Moves between points:
gm γ sr
gm ρ cd
qg γ rz
qg ρ gs
mm γ gb
mm ρ zz
ht γ ns
ht ρ nj
sr γ sl
sr ρ lz
bq γ qg
bq ρ lc
nj γ pb
nj ρ rr
tt γ md
tt ρ fh
pz γ ml
pz ρ bh
qj γ bs
qj ρ ns
gs γ bq
gs ρ sg
dp γ qh
dp ρ zh
cz γ mm
cz ρ rc
bp γ lj
bp ρ pc
pq γ hs
pq ρ ml
lz γ gm
lz ρ tt
cm γ sf
cm ρ lb
ns γ cn
ns ρ pb
lj γ rh
lj ρ hb
dn γ sg
dn ρ mm
hs γ rz
hs ρ gb
rr γ nt
rr ρ sr
sz γ pf
sz ρ ft
hc γ tt
hc ρ jg
nt γ nj
nt ρ sl
nc γ gg
nc ρ bq
jq γ nr
jq ρ mp
sf γ gs
sf ρ dn
hb γ jt
hb ρ hl
gb γ pq
gb ρ pz
tz γ dn
tz ρ bs
cf γ jg
cf ρ rr
pc γ fh
pc ρ ns
hd γ qh
hd ρ tr
fh γ ns
fh ρ md
pb γ ht
pb ρ nj
pf γ lb
pf ρ hb
dm γ bq
dm ρ gs
sl γ nz
sl ρ gm
md γ jg
md ρ dj
rz γ lc
rz ρ hd
gl γ md
gl ρ nr
cn γ pc
cn ρ ht
cd γ lz
cd ρ hc
ml γ gb
ml ρ dm
rc γ zz
rc ρ dp
bh γ qh
bh ρ pn
lc γ mp
lc ρ hs
sj γ hb
sj ρ bs
nr γ dj
nr ρ nj
lb γ zh
lb ρ jt
tr γ pn
tr ρ mm
jg γ fh
jg ρ gl
qh γ rc
qh ρ cm
zz γ cz
zz ρ qh
hl γ sj
hl ρ qj
mg γ nz
mg ρ gs
bs γ hl
bs ρ ns
jt γ sj
jt ρ bp
rh γ ft
rh ρ bp
gg γ cm
gg ρ qg
nz γ nr
nz ρ lc
sg γ sf
sg ρ tz
ft γ bn
ft ρ lj
bn γ sz
bn ρ rh
hf γ jq
hf ρ hc
zh γ cm
zh ρ pf
mp γ hf
mp ρ mg
dj γ gl
dj ρ gb
pn γ rc
pn ρ gg

In the rows, zero is written as 26.

The rows follow the links: the fewer symbols apart two points are, the more alike their rows tend to be.

Rows of some points; one shown again gets a slightly different row:
pf -> [ 26  17  29  34  22  24  31  22  21  22  24  14  17  22  41  25  32  19  20  32  35  17  13  22  25  31  23  25  33  19  34  32  24  25  36  44  21  21  27  16  36  34  25  29]
nt -> [ 32  23  27  29  24  28  28  25  35  16  17  41  27  32  22  12  33  38  30  29   7  41  19  32  34  21  24  23  19  20  20  24  19  28  26  17  16  33  28  28  26  19  25  18]
mm -> [ 33  31  16  25  23  39  16  20  26  28  31  23  34  21  31  41  23  23  25  24  35  22  35  39  25  29  20  19  34  40  26  24  28  34  15  21  36  32  26  13  18  18  32  27]
cn -> [ 24  27  20  42  33  34  15  21  20  17  15  24  29  37  25  15  26  38  28  22  26  34  30  36  31  25  27  19  19  27  28  19  31  17  22  25  19  39  25  41  28  22  27  11]
mp -> [ 30  21  45  21  34  17  34  29  21  36  23  25  14  36  17  27  28  25  30  28  21  28  20  24  20  28  36  41  33  19  23  26  26  16  37  29  27  15  30  33  24  33  35  37]
dp -> [ 39  17  26  32  20  36  22  16  25  23  24  17  18  27  38  36  34  23  22  31  34  22  14  41  23  32  25  24  40  29  28  25  29  24  32  33  30  26  29   9  19  23  35  31]
jg -> [ 25  35  26  21  16  33  16  35  36  31  34  27  32  23  20  33  11  33  26  32  39  28  26  19  23  23  28  32  15  23  32  25  35  14  32  30  29  36  20  35  14  38  29  30]
gg -> [ 34  20  36  23  33  21  32  18  16  37  24  24  15  29  22  31  36  22  29  22  18  22  26  37  23  29  29  31  46  30  18  25  19  33  24  27  24  16  35  15  24  24  40  30]
ns -> [ 22  30  18  41  32  33  15  24  21  20  17  25  27  39  26  17  29  39  27  21  27  34  28  33  31  29  27  19  18  26  28  19  35  16  24  29  20  37  26  41  30  22  18   8]
bh -> [ 34  22  20  32  30  34  22  21  26  16  26  20  32  28  39  36  30  22  24  27  30  25  24  41  21  28  24  19  33  36  27  24  33  29  20  18  45  27  28  15  20  10  28  35]
nj -> [ 31  25  27  34  32  29  24  22  24  16  12  30  28  39  23  14  32  39  30  26  14  41  24  37  35  23  28  21  20  24  22  20  26  19  24  19  17  38  28  36  25  20  29  16]
nr -> [ 32  25  40  27  32  24  25  30  26  28  23  24  23  39  18  27  19  34  31  31  25  35  20  28  23  24  36  38  23  18  26  23  34   8  35  24  30  28  25  43  18  33  37  35]
pb -> [ 28  24  24  39  34  30  20  22  22  17  14  28  28  39  24  14  30  40  29  24  16  38  26  39  33  24  28  21  21  25  23  19  29  18  20  21  18  37  28  36  27  20  28  14]
lz -> [ 26  29  23  14   9  28  31  34  46  25  32  43  28  16  25  25  27  30  26  33  20  32  19  16  31  23  21  27  16  19  22  27  20  34  33  24  22  29  25  20  20  28  15  26]
lb -> [ 28  16  29  31  21  25  30  22  23  24  23  18  11  25  38  28  38  19  21  29  32  16  11  27  23  33  25  28  38  21  30  29  27  25  40  44  21  18  30  14  31  31  25  28]
bs -> [ 11  31  16  32  25  26  18  31  29  29  28  30  16  28  27  23  33  25  25  18  30  20  28  20  25  33  24  24  22  28  27  24  32  29  33  39  20  22  29  30  35  23   2   9]
gl -> [ 27  34  28  24  21  32  18  33  32  30  32  23  32  28  22  35  11  32  27  31  41  27  27  22  21  23  30  34  18  23  32  26  37  10  30  27  35  33  19  40  13  35  32  34]
cm -> [ 33  19  30  25  21  29  28  17  20  34  25  21  10  22  30  35  37  19  25  27  29  17  20  33  23  35  26  29  45  28  23  26  21  30  32  38  20  19  32   9  25  29  35  26]
qj -> [ 13  28  14  37  28  28  19  31  26  24  25  27  18  33  29  22  34  29  24  20  31  22  25  23  25  33  25  23  21  27  29  23  36  25  32  39  23  24  28  32  35  21   3  10]
fh -> [ 23  36  21  27  19  35  12  31  33  27  31  26  32  25  23  30  14  35  27  29  42  29  30  22  26  25  26  27  12  24  33  24  37  13  28  29  27  40  19  39  19  35  26  22]
dn -> [ 21  36  21  15  20  29  20  25  23  45  34  31  24  16  15  31  24  24  28  17  30  20  45  22  28  28  24  26  30  36  21  26  19  37  18  29  16  26  28  22  25  32  28  14]
pc -> [ 22  30  18  41  29  34  13  24  22  19  21  22  32  33  26  19  21  38  26  25  34  29  31  29  31  25  26  20  16  25  33  22  35  13  22  30  21  40  21  42  29  28  26  12]

Each walk starts at a row. The symbols on each line, taken left to right, move it on to the next point.
Each answer is a row, close to the row of the point it stands for.
start [ 28  27  24  17  13  25  33  31  44  20  27  44  27  19  24  20  31  33  27  32  13  36  20  22  33  21  22  25  17  20  20  28  18  35  30  21  19  31  27  20  23  22  15  24]
ρ γ [ 26  28  23  14  11  25  33  33  47  24  30  42  28  16  25  23  29  31  26  31  15  35  20  18  32  21  21  27  16  21  22  28  19  35  32  23  21  28  27  17  21  26  15  25]
ρ γ ρ [ 24  34  22  16  10  32  20  35  43  31  36  33  28  20  22  32  15  32  24  32  37  28  25  15  25  24  25  32  14  22  31  27  31  20  33  29  27  34  20  30  14  35  22  30]
start [ 20  31  29  17  41  15  36  30  21  36  29  30  29  28  16  27  25  20  32  18  16  26  42  23  25  25  28  29  30  34  18  27  21  37  15  15  33  15  30  32  31  20  24  30]
ρ γ γ γ [ 27  21  36  24  46  16  38  26  19  26  25  24  26  36  22  29  29  18  30  22  14  27  28  32  18  28  33  32  36  30  19  28  25  30  20  14  38  14  30  29  29  16  28  38]
γ γ γ ρ [ 27  30  30  14  10  27  24  36  42  33  35  32  23  20  20  33  18  30  26  34  34  28  20  13  23  25  28  37  17  18  29  26  29  19  39  32  27  28  22  28  16  39  26  34]
start [ 22  32  25  13  22  26  25  24  21  47  32  31  20  18  13  29  25  23  29  19  25  20  42  25  29  30  25  29  33  34  20  24  17  37  20  30  14  23  30  21  27  33  31  16]
γ ρ [ 19  36  22  15  22  26  23  27  22  47  33  33  23  16  13  28  25  25  30  17  26  20  44  22  30  27  24  29  31  34  20  24  17  37  19  29  16  24  28  24  26  34  28  16]
γ ρ γ ρ [ 16  37  19  18  20  28  20  28  25  44  33  33  22  17  16  26  26  25  30  16  29  20  44  20  27  30  23  27  28  35  20  24  21  37  20  32  16  24  28  25  28  31  21  12]
start [ 28  24  23  41  35  31  17  21  20  18  14  28  28  39  24  13  30  39  29  23  20  37  27  38  32  24  28  19  21  26  24  20  30  18  23  22  19  37  27  38  26  21  28  12]
ρ γ ρ ρ [ 32  25  26  27  21  28  28  25  37  16  19  40  30  28  23  15  32  39  30  31  10  42  21  32  36  21  24  22  15  21  21  24  21  27  27  17  16  36  27  27  22  21  24  18]
ρ γ [ 28  24  27  18  18  23  35  31  41  21  24  45  26  23  23  18  32  34  29  32   7  39  18  24  35  22  23  25  18  19  19  27  16  33  31  20  17  28  30  22  24  23  18  25]
start [ 27  24  40  23  43  13  39  29  20  30  24  27  21  37  18  27  26  22  31  23  13  27  24  25  20  25  35  36  32  23  19  26  25  25  27  18  34  12  30  33  29  24  29  38]
γ ρ ρ [ 21  32  32  15  32  18  33  27  17  45  30  33  20  24  10  27  27  21  34  17  18  23  39  21  27  27  29  35  34  30  16  26  18  36  19  24  18  17  30  28  29  31  32  23]
γ γ [ 26  25  36  19  38  14  36  26  17  39  25  31  19  28  15  25  30  19  32  19  13  25  35  27  24  28  33  34  37  31  16  25  17  35  22  22  26  14  32  26  29  26  33  29]
start [ 25  30  24  13   9  26  32  35  46  27  34  40  26  15  24  28  26  28  26  33  22  30  19  15  29  22  22  30  16  20  24  29  21  32  34  25  22  28  25  19  20  29  15  28]
ρ γ γ ρ [ 25  32  26  25  29  29  20  35  31  26  32  22  36  30  24  34  11  29  26  30  39  28  30  22  19  23  30  31  17  27  32  25  38  13  28  22  43  33  18  40  17  28  28  38]
ρ γ γ ρ [ 22  31  20  28  38  27  28  32  28  19  33  23  40  29  31  30  19  22  26  24  28  28  33  27  22  23  26  22  22  34  28  27  34  29  15  11  49  23  25  31  26  11  16  37]
start [ 27  24  43  18  34  14  34  29  21  38  25  29  15  32  13  27  29  24  33  23  15  28  26  24  23  26  35  40  33  22  19  26  21  24  31  26  22  16  30  32  25  34  35  32]
ρ γ ρ ρ [ 23  28  27  26  44  17  35  32  24  19  27  26  36  33  29  29  24  21  29  23  21  28  30  27  21  26  30  26  25  32  24  27  32  29  19  11  47  18  26  34  30  11  18  39]
γ ρ ρ γ [ 40  21  25  31  28  35  21  17  23  21  26  21  26  28  35  37  33  22  24  28  29  25  22  45  23  30  26  21  40  35  26  24  28  30  23  24  36  26  29   9  18  15  37  31]
